(in the rows, 128 means zero)
Each row has a class, written after it.
[ 89 114 150 130 164 133 112 144 117 150 116 114 124 112 111  84 169 148
 131 102 155 141  85 142  80 115 188 137 106 141 136 115  84 110 120 146
  81 168 123 113 136 125]
Z625
[106 119 149 166 105 152  82 122  74 119  87 127 136  97 108 184 168 102
 155 133 139  90 100 112 139  64 117  94 122 143 190 136 116 165 161 127
 183 166 141 145 153 141]
Z200
[154 117 189 126 122 154 132 169 176 138  98 112 176 125 133 112 168 131
 202 124  95 138 133 103 153 145 115 135 147  91 119 131 161  87  78 134
 165 173 108  95 130 145]
Z200
[155 137 110  86 152 130 115 151 125 151 124 125 143 147 161 100 110 104
 171  80 119 176 170 145  69 153 193 170 115 114 141 102 152 138 136 158
 144 167 116 140 133 103]
Z778
[104 128 125 145 168 149 152 133  83 136  89 123 179 144 136 124 144  96
 121  92 141  89 126 114  95 131 164 114 136 146 156 156 164 146 166 148
 147 139 122 134 104 114]
Z810
[142 124 103 132 158 135 132 121 220 108 141 159 170 206 144 158 109 157
 115 120 148 113 142 109  99 131 141 120 103  53 128 174 134 171 135 131
 139 104 106 105 118 104]
Z900
[122 133 139 128 125 118 148 162 139 113 139 132 139 128 145 120 151  84
 124 150  55  65 112 116 109 168 127 148 136  95  69 150 164 136 105 123
 114 102 136 171 141 132]
Z354
[177  87 137 153 118 106 118 135 122 137 135 163 124 172 103 143 152  79
 154 157 115  94 145  77 157 119 116  87 161  92 119 178  94 152 132 113
 151 116 115 153 136 169]
Z900
[172 134 129 143 157 161 122 111 156 127 133 150 117 123 142 138 122  66
 122 125 121  81 135 168 148 164  98  94 181  90 170 159 156 127  87 130
  97 109 122 106 110 135]
Z810
[133 116 136 129 134 144 132 123 137  98 106 154 139  81 149 198 130  83
 159 158 119  64  72 123 191 145  83 122 169  81 162 138 125 138 114 133
 151 133 153 133 109 129]
Z200
[132 139 146 120 155 220 125  92  75 135 109 157 165  87 147 215 118 136
 146 108 144 125  59 184 144 145  85 117 143 150 163 123 138 121 106 109
  94 160 115 136 158 120]
Z312
[141 111 125  99 171 139 156 111  48 143 123  97 152 117 148 108 137  94
 195 136  92  88 147 103 140 177  92 126 144 109 114 144 117 126 125 104
 153 137 144  73 105 167]
Z312
[116 135 110 111 111 154 114 120 145 138 129 111 123 145 141 146 136 146
 109  72 167 148 146  84 186  45  69 160 116 169 105 134 106 115 101 107
 153 128 108 135 128 135]
Z625
[ 87 122  84 166 166 109 113 124 166 165 123 115 156 174 156 134 127 108
 175 103 164  78 136 127  90 131 124  98 102 101  79 178 178 156  87 147
 140 107 113 103 103 176]
Z810
[125 157 170 170  85 164 128 140 131 132 171 132 130  94 145 110 140 122
 111 121  97 129 173  97 135  74 137 146 142 129 140  62 142 109 163 148
 123 126 129 116 105 104]
Z810
[133 104 133 153  91 156 133 164 101 153 164 128  76  89 138 114 165  67
 152 160 153 140 108 125 171 130  99 123 200 112 165 111 139 111 137 165
 129  89 119 194 108  99]
Z810
[147 133 170 110 109 130 104 119 214 106 153 138 153 143 151 106 122 150
 109 127  73 113 130 132 139 145 140 152 116 113 114  87 127 120 120 172
  92 145 116 157 113  99]
Z158
[ 88 156 115 139 177 134 142 118 175 145  86 106 135 158 121 108 141 149
 119 103 136 176 188 140  83  94 131 120  80 134 172  99 157 160  89 144
 133 117  95 104 131  60]
Z354
[140 112 181 142 143 175 106 131  56 110 132 118 104 112 131 139 133  90
 154 144 142 105 101 108 141 177 133 109 152 115 158 174 166 129 176 141
 168 128 152 168 107 121]
Z200
[141 164 170 160 136 189  93 141 114 107 120  92 140  92 159 127 170 130
 108 116 126 109 148  77 152 119 120 128 136 102 120  82  63 102  97 115
 130 121 126 123 132 143]
Z312
[138 131 134 116 155 158 137 137  93 138 125 154 127  92 139 183 146 118
 128 148  63 112  89 143 111  65  50 186 118 169 139 122 107 126 113 134
 124 128 127 208 110  88]
Z810
[148 141 133 147 170 137 110 125  67 136  98 125  97 146 141 122 153 118
 155 118 109 113 114 101  79 119 100 148 100 117 117 109 132 141 100 111
 182 133 126  87 135 165]
Z312
[149 141  96 147 172 134 168 135 108 152 140 197 135 107 166 166 110 110
 134 127 113  90 137 113 118  71 108 131 140 120  33 156 152 116 130 120
 113 104 131 109 128 163]
Z806
[161 110 131 144  95  90 124 140 119 121 129 120 102 124  89 156  93 111
  94 123 146 135 133 146 160 110 119  88 156 139 195 114 126 157 137 119
 146  92 140 143 145 133]
Z158
[144 127 121 107 135 149 154 112 150 115 123 154 168 158 150 164 134  99
 104 134 125 109 167 140 165  93 129 112 142  87 138 199 124 126  82 122
 134 116 103  94 110 130]
Z200
[ 88 139 114  88 156 103 138 149 195 121 114 117 162 148 137 166  77 118
 113 139 108 126 128 138 164 180  91  94 152  63 129 137 147 169  98 160
  84  95 124 120 123 126]
Z625
[101 138 124 111 137 129 154 172  89 111 129 130  95 106 144 161 157 126
 111 148 180 189 111 111 185  79  92 152 123 125 118 128  95  90  98 123
 134  80 133 179 138  88]
Z200
[185 112 154 103 170 135 114 120 116 129 128 125  96  74 138 156 113 141
 165 171 103 161 154 174  77 119  96 133 111 128 125 133  71 143 115 121
 118 128 131 192 138 120]
Z806
[114 130  89 148 152 144 132 163 171 145  83 115 145 151 134 186 112 134
 144 119 115  80 101 106 159 131  76 115 130  99 161 132 127 153  92 149
 107 116 107 122 143  94]
Z158
[144 129 185 139 181 168 126 147 127 122 134 173 130 104 142 102 162 113
 135 122 111 120 101 109 134 121 113 141 160  91 121 113 163 129 133 155
 109 127 116 136 120 127]
Z900
[155 192 129 124 151 125 107 165 148 125  96 115 111 118 130 124 154 119
 124 105 110 122 130 112 116 114 130 155 124 103  91  96 105  99  95 127
 185 132 149 102 157 165]
Z625
[ 96 119 151 122 127 175 162 170 125 109 146  82 123  87 181 176 154 131
 138 131 190 165 133 141 121 130  85 147 134 100 132 116 140 150 118 118
 148  82 118 180 125 115]
Z625
[ 98 137  90 115 165 138 136 139 166 110  96  84 189 157 145 149 142 130
 128 117 140 143 126 145 173 104 105 113 130 141 155 173 135 166 118 142
 117 131 111 140 135 133]
Z806
[155 122 138  91 142 141 141 122 110 117 121 147 122 155 130 135 102 134
 140 141 141 132 119 133 111 187  83 121 134  72  53 147 143 115 113 122
 185 106 124  93 100 145]
Z200
[ 87  81 115 163  73 113 147 143  91 122 100 121 155 136 119 173 152 114
 181 151 196 137  99 143 130 139 142  71 147 141 119 116 121 174 188 146
 165 138 112 185 144 147]
Z806
[142 147 128 112 149 151 144 120  85 142 110 124 117  96 144 108 150 124
 178 133 110 108 146 110 168 120  55 136 147 132 101  99 115  97 105 137
 121 129 125 115 123 124]
Z312
[181 119 128 141 182 140  96 118 123 137  90 165 113 142 148 110 115 136
 136 100 159 134 189  75  49 143 119 115 112  86  93 102 107 143 135 136
 176 125 115 114  83 121]
Z778
[138 168 152 141 127 211 113 148  93 119 108 107 165 126 148 123 185 135
 147 121  55 103 112  89 126 140 112 165 127 146 139 101 148  88 145 129
 179 163 131 117 140 118]
Z312
[115 143 127 128 112 142 149 128  76 169 136 111 143 101 144 145 140 109
 167 135 124 148 154 144  98 106 149 134 121 135 120 107 100 125 126 124
 125 148 118 121 150 141]
Z810
[137 119 133 124 187  97 110 186 114 107 107  83 119 122 153 112 103  80
 185 109 111 130 174 151 111 139 165 111 139  68 152 167 175 149 111 164
 165 100 140 117 107 180]
Z806
[ 99  95 179 130 105 137 114 104  86  86 108 143 134 124 133  92 166 120
 137 119  97  89 182 134 117  86 133 120 103 162 141 138 154 151 174 142
 106 161 109 149 123 103]
Z806
[ 82 142 127 144 138 100 102 132 146 126 121 112 114 165 108 133 129 107
 135 130  93 131 183 174  92 133 149 125  90 123 141  92 137 165  93 154
 146 103 109 141 135 112]
Z900
[101 126 113  97 190 121 143 107 102 127  89 145 148 134 141 159 107  90
 122 111 130 132 167 128 119 125 151 106 106  93 159 163 133 157 101 128
 150 103 124 129 118  95]
Z354
[119 127 146 141  72 134 106 121 145  99  97  80 128 109 128 102 153 127
 131 113 139  64 149 119 175 106 169 172 132 127 184 186 121 149  94 144
 122 134 118 159 101 103]
Z778
[135 125 151  93 119 114 173 128  84  95 118 155 126 119 173 156 119 122
 132 148 166 130 149 205 112 120 162 121 133 102  99 179 175 131 114 183
 144  72 110 204 108 140]
Z158
[115 122 170 118 164 124 139 115 140 124 115 142 109 109 169 154 131 117
 136 100 148 196 113 151 180 112  48 162 125 131 133  30 127 123   4 112
  93 121  90 124 118 130]
Z312
[163 120 148 119 102 160 150 126 103 135  75 175 148  91 121 185 139 130
 205 169  99  88  65 108 157 155 106 117 159  99 136 169 121  91 123 108
 131 193 137  92 173 138]
Z200
[ 94 105 151 118  66 105 161 154 140 127 129  88 190 118 149 113 157 116
 155 118 115 128 126 144 143  96 152 157 146 162 126 138 155 131 110 148
 122 146 105 178 116 158]
Z810
[192 161  96 115 148 190 110 132 136 150 118 131 147  97 142 132 108  99
 162 114 131 105 183 151 113 170 104 105 182  78 139 135 169 140 156 157
 189 114 135 119 112 114]
Z778
[131 146 160 131 148 164 110 128  92 109 117  82 143 121 146 138 110 141
 142 113 105  92 101 156 123 132 143 153 133 110 125 135 112 131  87 160
 129 128 120 125  83 168]
Z312
[127 125  99 146  73 150 123 133 124 105  74 151 113  98 136 160 172 163
 183 151 190 137  60  95 160 103  45 115 155 149 147 124 136  93 167 153
 206 130 136 178 126 121]
Z810
[122 104 140 137 132 117 108 130 102 100  81 125 136 146 125 146 153 119
 170 132 146 142  93 120 134 183  96 120 122 155 162 116 139 158 149 130
 142 159 136 186 124 118]
Z778
[ 95 131 148 116 120 125 130 150  80 138 123  88  79 103 121 152 113 131
 131 137 114 222 126 138 121 110  52 158 111 139 177  17  85 156  96 114
 113 123 111 131 141  95]
Z810
[156 143 118 154 161 158 126 124  75 168 119 123  83  69 145 144 103  93
 135 124 147 104 138  53 159 117  93 128 169 105 117 113  63 104 105 111
 138 106 140 100 101 148]
Z810
[115 132 157  98 129 102 114 150 114 117 105 121 127 151 107 186  90 156
 159 155 139 169  43  73 163 189  88 127 123  70 109 109 102 154 158 141
 183 131 157 143 123 140]
Z625
[ 91 156 122 153 108 128 137 188 142  86 105  75 102 139 135  86 152 109
 138  95  91  86 131 116 117 126 178 175 117  98 167 104 156 129 111 151
 129 125 129 105 134  95]
Z354
[151 101 166 151 178 127 115 153 137  91 106 131 129 110 162 145 172  69
 175 108 144  84  85 100 159 148 118 141 143 119 133 105 109 111 108 133
 157 157 150 170  94 141]
Z200
[102 107 115 150 136  95 146 156  46 139 128 115  73 152 129  85 162  56
 148 128 204 101 117  71 145 145 205 136 132 101 108 160 134 167 195 155
 168  98 137 188 131  92]
Z806
[164 111 155 138 142 161  99 133 127 121 123 108 143 144 112 117 144 137
 189 106 132 114 155 147 113 150 103 101 113 109  99 146 129 121 135 104
 158 153 123  91 134 151]
Z806
[ 93 122 111  94  74  97 140 109 113 130 110 111 115 131 135 111 167 104
 166 167 152 135 163 185 158 131 127  95 130 108 151 144 154 157 113 166
 140 109 106 143 165 128]
Z158
[130 145 167 137 121 138 100 158  95 103 142 144  91 101 121 159 134 147
 145 162  89 139  76 106 132 114  93 163 121  93 102  92  89 126 125 123
 130 119 141 144 152 151]
Z900
[112 122 139 136 152 112 131 129 182 128 161 129 162  83 143 164 135 115
 163 133 187 158 114 148 170 140  63  87 142  97 120  27  67 141 128 139
  84 122 142 154 109 110]
Z810
[ 85 131  92 148  94 136 136 125 127 143  97  99 127 105 117 154 148 148
 156 175 165  78  86 118 202 143  83 104 154 104 124 185 115 114  68 136
 130  74 125 135 132 127]
Z312
[136 133 129 117 186 137 112 137 147 126 109  95 144 151 149 122 141 122
 129 112 133 181 129 117 164 109 114 150 126 134 123 165 147 128  85 134
 196 111 119 140  99 160]
Z806
[ 90 125  95 138 167 117 159 118  64 132  94 128  76 166 129 151 117 103
 114 124 184 142 123 109 102 122 165 122  93  81 172 178 119 177  97 101
 121  92 112  94 149  96]
Z354
[133 130 148 120 174  91 142 107 156 119 101 153 111 163 140 162 130 116
 139 109 149 141 113 146 159 151  73 139  85 131 136 111 177 147  64 108
 135 116 123 137 149 106]
Z158
[114 152 162 128  91 123 134 120 130 114 136 122 166 116 129 104 170 138
 121 163  90 104 136  74 170 114 113 139 123 136 108 169 146 105 153 127
 141 121 152 149 124 124]
Z810
[ 80 122 132 103 158 129 159 129  95 113 154 140 159 141 150 143 159 109
  97 137 169 169 145 138  95 139 162 105 104 109 147 138 150 157 192 122
 148 102 145 138 135  99]
Z625
[130 156 132 120 163 135 132 130  67 137 161 152 104 162 114 152  96  89
 136  85 113 184 188 135 143 123 113 136 106 156 140  83 177 125 157  97
 160 115 139 107 158 104]
Z900
[118 121 115 125 160 138 162 146 101 112 157 110 172 121 166  95 159  84
 124 113 154 102 143 114 140 110 151 116 163  66 140 162 122 129 152 135
 136 102 141  65  76 168]
Z810
[148 165 164 126 149 186 126 123 116 115 103 122 165 105 159  92 184 102
 155 108 118  93 119  86 173 198 113 167 153 115  99 107 151 106 131 123
 149 168 140 112 115 124]
Z778
[115 126 110 124 149 185 112 116 123 131 112 119 109 123 181 179  84 165
 148 146  97 146  85 147  70 179  77 157 117 116 135 119 166 128  68 132
 150 107 108 119 111 141]
Z312
[131 154 173 110 125 142 142 142  87  84  91  79  82 111 146  74 107 114
 105 101 116 116 209 115 120 152 176 155 148 106 157 146 154 142 102 129
 115 104 105 117 144 132]
Z900
[148 157 151 154 136 155 146 103 173 126 110 108  89  80 148 121 125  93
 117 141 104  79 144 107 139 195 129 152 151 118 148 124 160 132  75 107
 126 104 139 153 134  85]
Z354
[ 95 123 134 125 103 152 135 110 116 108 143 132 137 132 159  89 165 116
 125 135  80 118 122 135 164 117  78 142 152 162 149 117 207 119 119 142
 110 124 115 112 115 139]
Z312
[146 176 162  89  97 145 127 106 105 116 143 152  76  95 131 148 110 127
 146 152 111 135 136 134 184 139  69 143 141  88  99 109 134 108 127 124
 134 122 150  99 147 131]
Z625
